Below is a small trained network, with its code and all its weights. Each question gives an input and a class and asks what happens when units are switched off, that is, made to give their printed mean instead of their output.

import numpy as np


def w(rows, s, z=0):
    codes = np.array(rows[::2]) - 128.0
    scale = np.full(codes.shape[1], s)
    scale[-1] = z or s
    return codes * scale


def norm(h):
    return h / np.sqrt((h * h).mean(-1, keepdims=True) + 1e-5)


def f(y):
    return y / 2 * (1 + np.tanh(0.7978845608 * (y + 0.044715 * y**3)))


def log_softmax(a):
    a = a - a.max(-1, keepdims=True)
    return a - np.log(np.exp(a).sum(-1, keepdims=True))


def net(x, mask):
    res = np.array(x, float).reshape(1, 4) / 4 @ E
    u = 0
    for l in range(3):
        y = f(norm(res) @ A[l][:, :-1].T + A[l][:, -1])
        res = res + np.where(mask[u : u + 3], y, B[l][:, -1]) @ B[l][:, :-1]
        u += 3
    return log_softmax(norm(res)[-1] @ U[:, :-1].T + U[:, -1])


A, B = {}, {}
E = w([
[145,200,125,25,252],'x0',
[141,105,76,241,166],'x1',
[34,102,200,203,187],'x2',
[3,148,79,5,162],'x3',
],0.0062)
A[0] = w([
[65,1,146,183,213,252],'L0N0',
[127,147,138,152,97,52],'L0N1',
[134,158,221,74,94,110],'L0N2',
],0.007,0.0031)
B[0] = w([
[182,62,77,249,117,254],'L0N0',
[96,96,103,174,156,111],'L0N1',
[107,61,165,171,173,166],'L0N2',
],0.012,0.0042)
A[1] = w([
[129,104,231,2,155,196],'L1N0',
[111,51,115,99,120,72],'L1N1',
[163,102,148,241,45,254],'L1N2',
],0.0075,0.0032)
B[1] = w([
[193,36,142,196,135,197],'L1N0',
[2,91,61,99,47,129],'L1N1',
[225,131,125,90,222,254],'L1N2',
],0.0097,0.0081)
A[2] = w([
[166,107,59,149,183,250],'L2N0',
[139,91,196,254,96,174],'L2N1',
[42,134,165,4,106,228],'L2N2',
],0.007,0.0024)
B[2] = w([
[107,3,76,131,112,254],'L2N0',
[206,57,199,147,87,198],'L2N1',
[132,88,173,246,112,145],'L2N2',
],0.012,0.0067)
U = w([
[211,58,135,182,183,254],'0',
[63,198,111,86,119,2],'1',
[41,220,129,51,121,2],'2',
[145,118,12,34,146,225],'3',
[64,91,75,127,56,43],'4',
[126,159,120,98,148,2],'5',
],0.011,0.0035)

Each question gives the input, the list of numbers given to net, and the class t.
The units are the neurons (one row each of A and B). Each row of codes is followed by its name. A weight is (code - 128) times the scale printed after its matrix; where a second scale follows, it is the last column's (A, B and U).
mask holds one flag per neuron, layer by layer. A switched-off neuron (its flag False) gives its mean, the last column of its row in B, instead of its output. The means were averaged over made-up inputs and are rounded, as every weight is.
A unit's drop is (log p(t) with every unit on - log p(t) with that unit switched off) / (log p(t) with every unit on - log p(t) with every unit switched off).
The circuit of an input: a set's keep is (log p(t) with only the set's units on - log p(t) with every unit switched off) / (log p(t) with every unit on - log p(t) with every unit switched off). Starting from all 9 units, units are removed one at a time, each time the one whose removal leaves the highest keep (on an exact tie, the one counted first), for as long as the keep stays at least 0.8.
circuit, biggest first: the units of the circuit, biggest drop first
k most important neurons: the k neurons with the biggest drops, biggest first
drop when u is switched off: that unit's drop, to one decimal
input [6,4,-7,-3], class 3: most important neuron => L2N1
input [7,5,5,5], class 3: circuit, biggest first => L1N0, L2N1
input [-2,6,-8,1], class 3: circuit, biggest first => L0N0, L1N0, L2N1
input [5,-4,-7,6], class 0: circuit, biggest first => L2N2, L1N2
input [2,4,-6,-5], class 3: circuit, biggest first => L1N0, L0N0, L2N1, L2N2
input [-4,3,-6,-1], class 3: circuit, biggest first => L0N0, L1N0, L2N1, L0N2
input [-4,4,-6,5], class 4: circuit, biggest first => L1N2, L0N0, L2N2, L1N0
input [4,-4,-3,7], class 0: circuit, biggest first => L2N2, L1N2
input [2,-6,-4,7], class 0: 3 most important neurons => L2N2, L1N0, L0N0
input [3,0,2,1], class 3: 4 most important neurons => L1N0, L2N1, L2N2, L2N0
input [-4,-6,-5,7], class 4: 2 most important neurons => L1N2, L2N1
input [8,6,0,1], class 3: 2 most important neurons => L1N0, L2N1
input [7,4,-5,-6], class 3: drop when L2N1 is switched off => 0.4
input [-2,-8,-3,8], class 0: drop when L0N0 is switched off => 0.4
input [8,-8,-8,3], class 0: drop when L2N2 is switched off => 1.0
